  5  17   4   6   8  27   1   8  -6 -32 -16 -16  -6 -15   1  10  -9  -2   4 -26  -3  28  -1  -3  -2  -9  11  23  -4   4  -9  -2   2   9  -2  19  -1  -6   0   3 -31  -6   1  -2   4 -> PM/Gm
  0  21  -7 -15  -3  71  -1  27   8  62  -1 -30  -8   3  -8  -1  18  27   7  -2  -3  64 -26  -3   0 -10 -16   1   2  22   9   9  -3  -3  13  22  -1   3   7 -19  -1   2   9  13   8 -> TP/Gm
  5  10   3  -3   0  48   0   4  -8  10  -3 -19   1  -3   9   4  -2  17  10 -22  -1  15   0   1   0   3  11   2  -2   0  -4  -1   5   8   2   8   2  34   1   2 -31  -4   3   9  -5 -> TP/Gm
  4  11   3   4  12  26   1  17  -5 -16  -6 -14  -2   7   2   2  -9   7   6 -22  -5  37  -9  -4   1  -1  14  13   1   5  -7   4   1   0  -2  10  -8 -13   3   2 -23 -10   4   4  19 -> PM/Gm
  9  13  -4   8   6  63  -1  11  -2  24   1 -25  -2   2  -1   1  -6  16  11 -29   2  32  -6  -2  -1  -2   7  11 -14   6  -6  -1   4  11   2   8  13  31   3   4 -43  -3   5   9   1 -> TP/Gm
  0  15  -6  -4   5  43   9   7  -7  30   5 -20   7   0   3  -1  -3  25  10 -27  -6  28  -6  -4  -6  11   6  -1  -2  12  -9   6   4   7   6  10   7  42   2   0 -33  -4   1   4   2 -> TP/Gm
 -7  -1 -10  -4  -4  -4  -5  -4   6  -8 -16 -21   1   2   7   3  -5   3   4 -37 -10  25  17  -3   1 -17  -2   9  -2  14 -31  -7   1   4  -8  19  -5  17   6   4 -29 -10  -6  -2   7 -> ZJ/CM
  6  -1 -15  -6 -14  19  -2   2   6   2  -8 -21 -10   1   8   1   4   5   5 -16  -3  25  13  -1   3  -9 -18  10   1  15 -12   1   0   1   1  24  -8  15   3   2 -26  -5   0   0  -5 -> ZJ/Gm
 -1   6 -13  -8  -6  18  -2   3   7  38  -4 -29   1  -8   4  -2  14  17   6 -18  -7  35   1  -5   2 -13 -12  -2   1  14 -11   8   2  -3   4  20  -2  47   5  -9 -22   3  -6   8  -5 -> ZJ/Gm
  3   4 -13  -6 -14  26 -10   2  17  23  -9 -37  -5  12   1   1  10  11   0 -22  -4  44  14   0   1 -15 -26   6   0  21 -29   5  -5   2  -1  22  -7  16  -1   2 -24  -4  -6  -7   5 -> ZJ/Gm
  5  19  -5   1   3  53   1  10  -9  10  -7 -24  -6  -4   3   3  -4  13  10 -25  -3  29 -10   3   2   0   3   2  -7   6 -25  -6   8   9  18  16   3  31   3  -3 -39  -4  13  10   3 -> TP/Pg
 10   5   0  -6  -4  48  -7   9  -2  10   7 -22  -5 -10   4  -2   4  18  12 -17   0  33 -12  -2   0  -4   3   0  -1   6 -10   0   4   8  -3  12   0  24   0   0 -27  -3   7   6   1 -> TP/Gm
  3   2  -6   2  11  25  -4   7 -10 -23 -11 -19  -3   3   0   4  -4   6   2 -32  -1  37  -2  -5  -2   1   8  21  -2   5 -12   2   4   5   1  12   5  -1   2   0 -21 -16   1   0   6 -> PM/Pg
 -6  25  -3  -1  10  51  -2   3 -28  45  -6 -18  -4   0   2  -2 -10  18  12 -30   0  27  -4  15  -2   9  13  -7  -4   4 -11  -5   6  -5   2  10  -1  44   6  -3 -24  -3   3   6   5 -> TP/CM
  0  21   1   1  16  34  -2   6   4  29 -16 -21   0   1   6   1 -17   9  14 -46  -6  42   2  -1  -4  -7  13   5  -2   1 -19  10   1   3  -5  18  -1  10  18   5 -27  -7   1   8  13 -> PM/CM
 -3   9   2   0   8  25  -2   8  -5 -26  -7 -17   2   0   3   0 -11  -5   8 -28  -6  31   0   4  -5   2   5  23  11   1 -11  -1   2   6   1  17   5 -18   0   8 -28 -10   6  -1   8 -> PM/Gm
  4  17  -4  -5  -2  55  -1  14  -4  30  -1 -31  -5  -3  -2  -1   7  19   7 -13  -3  42 -11  -7  -2  -4  -1   0   6  11  -6   4   1  10   2  16   0  29   4  -6 -17   2   4   6   0 -> TP/Gm
  0  -8 -10  -9 -22  23  -6  -3   4   4  -5 -18  50   2   5  -5  13   3   4   1  -4  19  13   2   0  -9  -8   6   5  12  -3  -5  -4  -1  -8  16  -4  21   0  10 -22  -2   2   3  -3 -> ZJ/Pg
  0  10   1   2   8  38   0  12  -9 -32  -9 -23  -3   2   1   1  -6   8   6 -25  -3  41  -6  -1   1 -10   1  23   3   6 -12  -1   2   6   0  22   1 -10  -4   3 -40  -6   7   1   6 -> PM/Gm
  8  18   3   6  17  25  -1   3  -8 -14 -23 -20  -3  -4   8  -4 -21   5   7 -61  -3  45   8  -7   4  -5  10  14  -1   8 -34   6   0   8  -7  20   4 -15   7   0 -37 -11  -1   3  19 -> PM/CM
  6  21  -9   1  -5  54  -6  15  -8  15   1 -22   2  -3  -1   1   3  10   7 -15  -5  32 -12  10  -1   0   0   3   2   3   2  -2   0   6   3  12   2  25  -1  -4 -22   4   8  13   4 -> TP/Pg
  5   8  -4  -3   8  37  -2  14  -6 -29  -7 -24  -6  -2   4   4  -3   7   2 -26  -1  45 -10  -3  -4  -9   6  23  -7   5 -13   6  -6   4   4  18   9 -16  -3  -3 -27  -8   6   6  31 -> PM/Gm
  4  10   5   2   9  46  -3  15  -4 -36 -10 -24   9  -2   0   4  -9   9   2 -26   1  45  -8  -2  -3  -8   6  30  -2   7 -11  -2   0  14  -1  18   1 -13   5   3 -50  -4  11   1   9 -> PM/Gm
  6  -4 -15  -6   2  17  -5  -2   4 -15 -10  -6   0   4   9  -4  -1   5   3 -23  -4  27  11  -3  -4  -6 -10  15   5   8 -14  -2   0  10  -1  25  -4  11   7   4 -35  -8  -1   1   4 -> ZJ/Pg
  1  10   0   4   7  -1 -15 -10  -4  21 -17  -6  -1  -2   9   0 -16   4  12 -42  -3  26   1 -13   0   3  83  -1  -1   1 -19   4   4  -1  -4   6  -1  10  12  -3 -13  -6   2   3  36 -> PM/CM
  3  -2   1   1 -12  13  -4  -8   7  -6  -5 -16  -4  -5  23   4  -2   6   7 -23  -6  15  21   0   2  -3 -13  -2  -7  13 -18  -4   2  11  -3  16  -9  30  -2  13 -35 -10   2   1  -1 -> ZJ/Gm
  4  14  -4   3   7  43   1  11   2   1 -14 -25  -5   4   6   3 -12  15  13 -47  -2  25   9 -12   1 -10   8  13  -9   9 -18   0   1  13  -6  16   2  18  10  -4 -40  -9   4   9  19 -> PM/CM
  8   8   0  -2   5  43  -5   9 -12  11   0 -25   0  -3   2  -2  -2  -8  11 -27  -2  34  -6   1  -4   4   5   8   1   8 -11   2   7  12   0  17   5  16  -3   4 -30  -1  12   4   0 -> TP/Pg
